Below are the code and all the weights of a small trained network. Each question names an input and a class and asks about switching units off, where a switched-off unit gives its printed mean instead of its output.

import numpy as np


def w(rows, s, z=0):
    codes = np.array(rows[::2]) - 128.0
    scale = np.full(codes.shape[1], s)
    scale[-1] = z or s
    return codes * scale


def f(y):
    return y / 2 * (1 + np.tanh(0.7978845608 * (y + 0.044715 * y**3)))


def log_softmax(a):
    a = a - a.max(-1, keepdims=True)
    return a - np.log(np.exp(a).sum(-1, keepdims=True))


def net(x, mask):
    res = np.array(x, float).reshape(1, 7) / 4 @ E
    y = f(res @ A[0][:, :-1].T + A[0][:, -1])
    res = res + np.where(mask, y, B[0][:, -1]) @ B[0][:, :-1]
    return log_softmax(res[-1] @ U[:, :-1].T + U[:, -1])


A, B = {}, {}
E = w([
[208,113,135,198,139,132,8,183,130,62],'x0',
[111,131,113,33,236,142,138,180,50,56],'x1',
[58,202,128,105,50,209,113,154,190,36],'x2',
[128,129,129,127,124,127,128,131,127,133],'x3',
[222,107,71,88,150,254,114,85,144,198],'x4',
[196,217,53,162,99,115,177,77,22,70],'x5',
[254,251,183,77,135,68,180,194,216,158],'x6',
],0.0067)
A[0] = w([
[90,98,193,90,164,135,89,192,247,145,126],'neuron 1',
[172,175,141,82,162,111,142,148,160,118,118],'neuron 2',
[44,127,135,81,146,129,236,58,128,207,247],'neuron 3',
[86,152,109,124,76,179,145,152,156,51,93],'neuron 4',
[154,177,75,179,105,121,171,116,56,106,69],'neuron 5',
[107,104,140,227,41,119,155,57,161,164,108],'neuron 6',
[145,208,62,188,116,161,165,105,96,73,74],'neuron 7',
[74,190,160,131,90,235,81,133,161,65,102],'neuron 8',
[148,41,139,189,194,64,166,105,57,176,70],'neuron 9',
[168,132,104,192,68,99,110,100,206,162,131],'neuron 10',
[112,106,79,57,181,133,144,190,80,85,90],'neuron 11',
[170,132,97,98,140,206,107,74,116,162,76],'neuron 12',
[46,21,62,163,110,166,88,65,68,89,68],'neuron 13',
[180,108,71,96,173,218,96,118,149,162,99],'neuron 14',
[114,114,133,45,180,138,111,164,71,88,150],'neuron 15',
[170,113,47,116,128,191,149,133,177,146,87],'neuron 16',
[62,72,170,105,157,158,80,170,180,174,69],'neuron 17',
[64,125,174,177,116,29,142,173,99,85,99],'neuron 18',
[81,61,110,134,105,165,117,139,79,114,96],'neuron 19',
[167,102,137,186,162,134,2,150,147,68,254],'neuron 20',
[69,143,96,56,74,145,152,100,168,98,136],'neuron 21',
],0.0076,0.0048)
B[0] = w([
[134,138,147,118,135,96,68,88,80,130,234],'neuron 1',
[140,159,140,123,147,120,134,203,152,170,193],'neuron 2',
[142,114,55,110,37,125,84,170,89,91,238],'neuron 3',
[184,56,135,184,149,95,154,95,147,193,173],'neuron 4',
[98,177,164,50,186,90,44,72,117,114,171],'neuron 5',
[58,195,118,181,183,179,124,144,119,140,195],'neuron 6',
[142,157,134,88,161,71,70,58,88,166,181],'neuron 7',
[189,57,136,164,139,131,200,102,108,211,194],'neuron 8',
[185,76,138,185,140,105,182,111,113,191,189],'neuron 9',
[76,156,121,157,153,168,94,164,129,134,199],'neuron 10',
[75,150,133,220,199,165,124,151,122,159,177],'neuron 11',
[102,103,110,102,166,104,143,120,197,67,174],'neuron 12',
[154,177,197,66,122,75,126,216,186,136,206],'neuron 13',
[101,77,109,142,130,111,134,109,199,59,199],'neuron 14',
[91,158,86,165,168,192,127,140,110,146,192],'neuron 15',
[85,87,135,117,167,94,155,116,196,95,167],'neuron 16',
[130,162,130,59,157,126,57,1,90,136,190],'neuron 17',
[94,57,102,134,137,124,179,81,225,16,201],'neuron 18',
[156,185,184,66,121,133,130,183,167,192,161],'neuron 19',
[160,131,67,120,44,143,116,153,79,94,254],'neuron 20',
[159,69,113,125,94,141,146,142,95,158,173],'neuron 21',
],0.0089,0.0086)
U = w([
[144,155,171,62,170,104,52,3,84,127,86],'0',
[191,186,223,74,125,109,141,244,208,148,106],'1',
[105,67,108,133,158,119,160,84,237,13,101],'2',
[223,48,146,193,143,127,180,95,98,206,105],'3',
[57,174,104,203,189,237,103,164,107,147,99],'4',
[154,124,111,123,112,144,113,136,107,107,253],'5',
[175,109,46,109,50,147,83,174,72,84,98],'6',
],0.011,0.013)

Each question gives the input, the list of numbers given to net, and the class t.
The units are the neurons (one row each of A and B). Each row of codes is followed by its name. A weight is (code - 128) times the scale printed after its matrix; where a second scale follows, it is the last column's (A, B and U).
mask holds one flag per neuron, in row order. A switched-off neuron (its flag False) gives its mean, the last column of its row in B, instead of its output. The means were averaged over made-up inputs and are rounded, as every weight is.
A unit's drop is (log p(t) with every unit on - log p(t) with that unit switched off) / (log p(t) with every unit on - log p(t) with every unit switched off).
The circuit of an input: a set's keep is (log p(t) with only the set's units on - log p(t) with every unit switched off) / (log p(t) with every unit on - log p(t) with every unit switched off). Starting from the 12 units with the biggest drops (on a tie, the unit counted first), units are removed one at a time, each time the one whose removal leaves the highest keep (on an exact tie, the one counted first), for as long as the keep stays at least 0.8.
units of the circuit, in order: the units of the circuit, biggest drop first
most important unit: the unit with the biggest drop
top k neurons: the k neurons with the biggest drops, biggest first
drop of u: that unit's drop, to one decimal
input [6,-2,7,6,2,3,-1], class 3: most important unit	neuron 8
input [-5,2,5,5,-2,4,-4], class 3: units of the circuit, in order	neuron 4; neuron 8
input [5,-8,-3,-2,6,-7,-3], class 4: top 2 neurons	neuron 6; neuron 10
input [-4,-1,7,-6,6,4,5], class 3: units of the circuit, in order	neuron 8; neuron 4
input [3,8,2,-4,8,6,-3], class 2: top 2 neurons	neuron 14; neuron 12
input [5,8,-5,-5,-7,-5,-5], class 4: top 2 neurons	neuron 15; neuron 11
input [-3,4,-5,-3,1,2,1], class 3: top 2 neurons	neuron 9; neuron 20
input [1,-5,-3,2,-6,-4,5], class 2: top 3 neurons	neuron 18; neuron 13; neuron 19
input [6,8,1,0,1,0,7], class 4: units of the circuit, in order	neuron 15; neuron 11
input [7,1,3,-4,-7,-8,-3], class 0: top 4 neurons	neuron 17; neuron 1; neuron 3; neuron 14
input [3,8,-3,2,6,5,0], class 4: top 3 neurons	neuron 11; neuron 15; neuron 18
input [-2,-4,-2,5,2,8,6], class 0: top 2 neurons	neuron 5; neuron 7
input [-7,5,3,4,0,-1,5], class 6: top 2 neurons	neuron 3; neuron 13
input [-8,-6,7,3,0,-3,5], class 6: units of the circuit, in order	neuron 3
input [4,-7,3,-2,-3,6,4], class 4: top 2 neurons	neuron 10; neuron 6
input [-2,-7,7,1,-5,7,-1], class 0: top 2 neurons	neuron 7; neuron 5
input [-8,-8,4,-7,0,0,1], class 4: top 2 neurons	neuron 6; neuron 20
input [-3,-8,-7,0,-7,-6,4], class 4: top 3 neurons	neuron 6; neuron 10; neuron 14
input [-4,-3,8,5,2,8,-2], class 0: top 3 neurons	neuron 5; neuron 7; neuron 9
input [-5,5,-8,-3,-6,5,3], class 3: units of the circuit, in order	neuron 9
input [2,6,7,7,1,3,1], class 3: units of the circuit, in order	neuron 8; neuron 4
input [8,-2,-1,-2,8,8,2], class 0: top 3 neurons	neuron 7; neuron 5; neuron 18
input [0,-3,0,1,-7,3,3], class 2: drop of neuron 18	0.6
input [3,-4,7,3,2,4,2], class 3: drop of neuron 11	0.0
input [0,-2,-3,4,4,0,2], class 2: drop of neuron 21	0.1
input [7,-6,2,2,-7,-5,-8], class 1: drop of neuron 13	1.3
input [2,-5,7,-6,1,4,-6], class 3: most important unit	neuron 8
